data =
[[128 135 122 123 114 129 120 138 131 146 120 137 125 144]
 [154 142 110 115 112 112 115 127 113 109 130 111 115 129]
 [109 134 133 149 124 145 139 145 141 152 116 145 112 153]
 [130 134 131 147 153 129 148 127 117 100 142 105 108 138]
 [127 134 134 135 147 126 141 125 123 105 137 117 112 114]]
Indices start at 0.
Report the entry in the top-right corner.
A: 144
The entry at row 0, column 1 is 135
The entry at row 2, column 0 -> 109
Report the entry at row 0, column 0.
A: 128
Report the entry in row 1 and column 0.
A: 154
The minimum is 100
The entry directly above 126 is 129
The top entry of the column that holds the smallest entry -> 146
Report the bottom entry of the column that holds the smallest entry.
A: 105
The bottom-left entry: 127
Report the entry in the bottom-right corner.
A: 114
Report the entry just right of the smallest entry.
A: 142
Report the entry in row 0 and column 2.
A: 122
Report the entry in row 1 and column 2.
A: 110
The entry directly above the smallest entry is 152

x =
array([[124, 111, 118, 116, 123, 131, 131, 133, 132],
       [141, 131, 131, 137, 141, 126, 130, 110, 113],
       [135, 133, 118, 125, 131, 137, 132, 129, 115],
       [148, 128, 136, 122, 126, 125, 120, 121, 120],
       [124, 154, 135, 157, 130, 112, 123, 130, 121],
       [136, 129, 147, 134, 135, 121, 125, 112, 132],
       [123, 145, 127, 156, 130, 112, 128, 126, 120],
       [124, 111, 131, 117, 144, 145, 148, 109, 140],
       [129, 114, 129, 112, 138, 145, 140, 118, 135],
       [125, 121, 113, 115, 127, 142, 135, 136, 127],
       [113, 128, 118, 125, 117, 130, 129, 146, 137],
       [115, 120, 126, 127, 128, 130, 134, 130, 139]])
Counting starts at 0.
The bottom-right entry: 139
Which number is the minimum?
Answer: 109
The entry in row 0 and column 2: 118
Which number is the top-right entry?
Answer: 132
Which number is the top-left entry?
Answer: 124
The entry just left of the smallest entry -> 148
The entry in row 0 and column 1 -> 111
Which number is the top entry of the column that holds the largest entry?
Answer: 116
The entry at row 2, column 2 is 118
The bottom entry of the column that holds the largest entry is 127
Which number is the entry in row 1 and column 1?
Answer: 131
The entry at row 2, column 0 is 135
Which number is the entry in row 1 and column 0?
Answer: 141
Which number is the entry in row 1 and column 2?
Answer: 131
Which number is the entry directly below the smallest entry?
Answer: 118
The entry directly above 138 -> 144
Which number is the bottom-left entry?
Answer: 115
Which number is the entry directly above 139?
Answer: 137
The entry just right of the largest entry -> 130
The bottom entry of the column that holds the smallest entry -> 130

Read these off the array that follows.
1) Find the top entry of the column that holds the smallest entry.
2) Find the last entry, reading row by row.
3) Find the entry in the top-right corner.
4) Find the entry directly above the largest entry.
5) Find the first entry, reading row by row.
6) Find the entry just right of the largest entry.
7) Find the largest entry in the last row.
8) Find the entry directly below the largest entry.
[[131 120 124 121 141 119 125 121 123 130 123 120 124]
 [126 125 134 141 137 135 141 123 124 145 143 153 128]
 [134 128 133 137 150 127 142 125 127 143 145 143 134]]
1) 119
2) 134
3) 124
4) 120
5) 131
6) 128
7) 150
8) 143

A =
[[122 125 128 123 129 134 134 123 129 126 131 138 132 130]
 [139 122 148 127 125 132 123 131 121 139 125 121 133 116]
 [123 119 105 130 124 121 134 121 134 123 126 125 143 126]
 [108 133 126 126 140 125 137 132 131 144 125 124 135 114]
 [123 123 132 132 137 139 145 142 132 148 124 129 120 133]
 [126 126 157 143 124 114 138 100 127 138 124 124 139 131]
 [147 128 119 123 125 131 126 145 142 102 135 127 130 119]
 [139 125 135 113 138 124 113 117 124 134 132 131 122 123]
 [119 125 145 115 150 117 124 119 117 131 136 119 126 136]
 [139 124 129 118 135 118 136 128 128 121 125 126 132 117]
 [134 128 120 134 118 131 132 147 129 123 118 128 134 123]]
Read off the top entry of the column that holds the smallest entry.
A: 123
Read off the 2nd entry, reading row by row.
A: 125
Read off the entry in the top-left corner.
A: 122
The maximum is 157
Read off the first entry in the row that holds the largest entry.
A: 126
Read off the entry directly above 102.
A: 138
Read off the entry in the top-right corner.
A: 130
Read off the third entry in reading order.
A: 128
The last entry, reading row by row is 123
Read off the second entry on the main diagonal.
A: 122
Read off the entry in the bottom-left corner.
A: 134
The third entry on the main diagonal is 105
The bottom entry of the column that holds the smallest entry is 147
Read off the fifth-last entry, reading row by row.
A: 123
The entry just left of 102: 142
Read off the largest entry in the first row.
A: 138
The last entry in the row that holds the smallest entry -> 131
The second largest entry is 150
The bottom entry of the column that holds the largest entry: 120
The third entry from the end, reading row by row: 128
Read off the smallest entry in the last column.
A: 114
Read off the entry just left of the smallest entry.
A: 138
The entry just left of the largest entry -> 126
Read off the entry directly below the smallest entry.
A: 145

Read these off the grid that follows.
1) Find the maximum.
2) Find the 1st entry in reading order.
3) Find the entry just left of the largest entry.
4) Find the entry just right of the smallest entry.
5) Find the 5th entry, reading row by row.
6) Find the fifth entry from the end, reading row by row.
7) Find the entry directly below 153.
8) Find the entry in the bottom-right corner.
[[137 130 136 126 127 122 129 123 131 144 125 127 122 153]
 [106 123 137 128 133 130 127 130 129 122 131 135 115 127]
 [129 126 124 128 125 125 143 126 131 118 123 126 139 132]
 [126 122 137 127 126 127 124 129 122 132 133 123 124 129]
 [133 126 118 130 132 132 127 133 125 115 117 134 129 124]
 [130 126 130 126 124 125 118 134 130 123 133 123 116 127]
 [128 129 122 129 136 132 121 134 127 124 120 138 121 125]
 [117 126 130 125 129 125 130 132 129 122 132 131 127 125]
 [123 128 125 128 126 126 141 126 128 127 134 126 146 120]
 [122 134 123 128 133 129 136 126 127 135 132 136 145 116]
 [132 128 122 131 127 133 129 123 131 124 124 125 130 127]
 [139 136 120 127 126 124 129 127 132 132 127 128 136 128]]
1) 153
2) 137
3) 122
4) 123
5) 127
6) 132
7) 127
8) 128
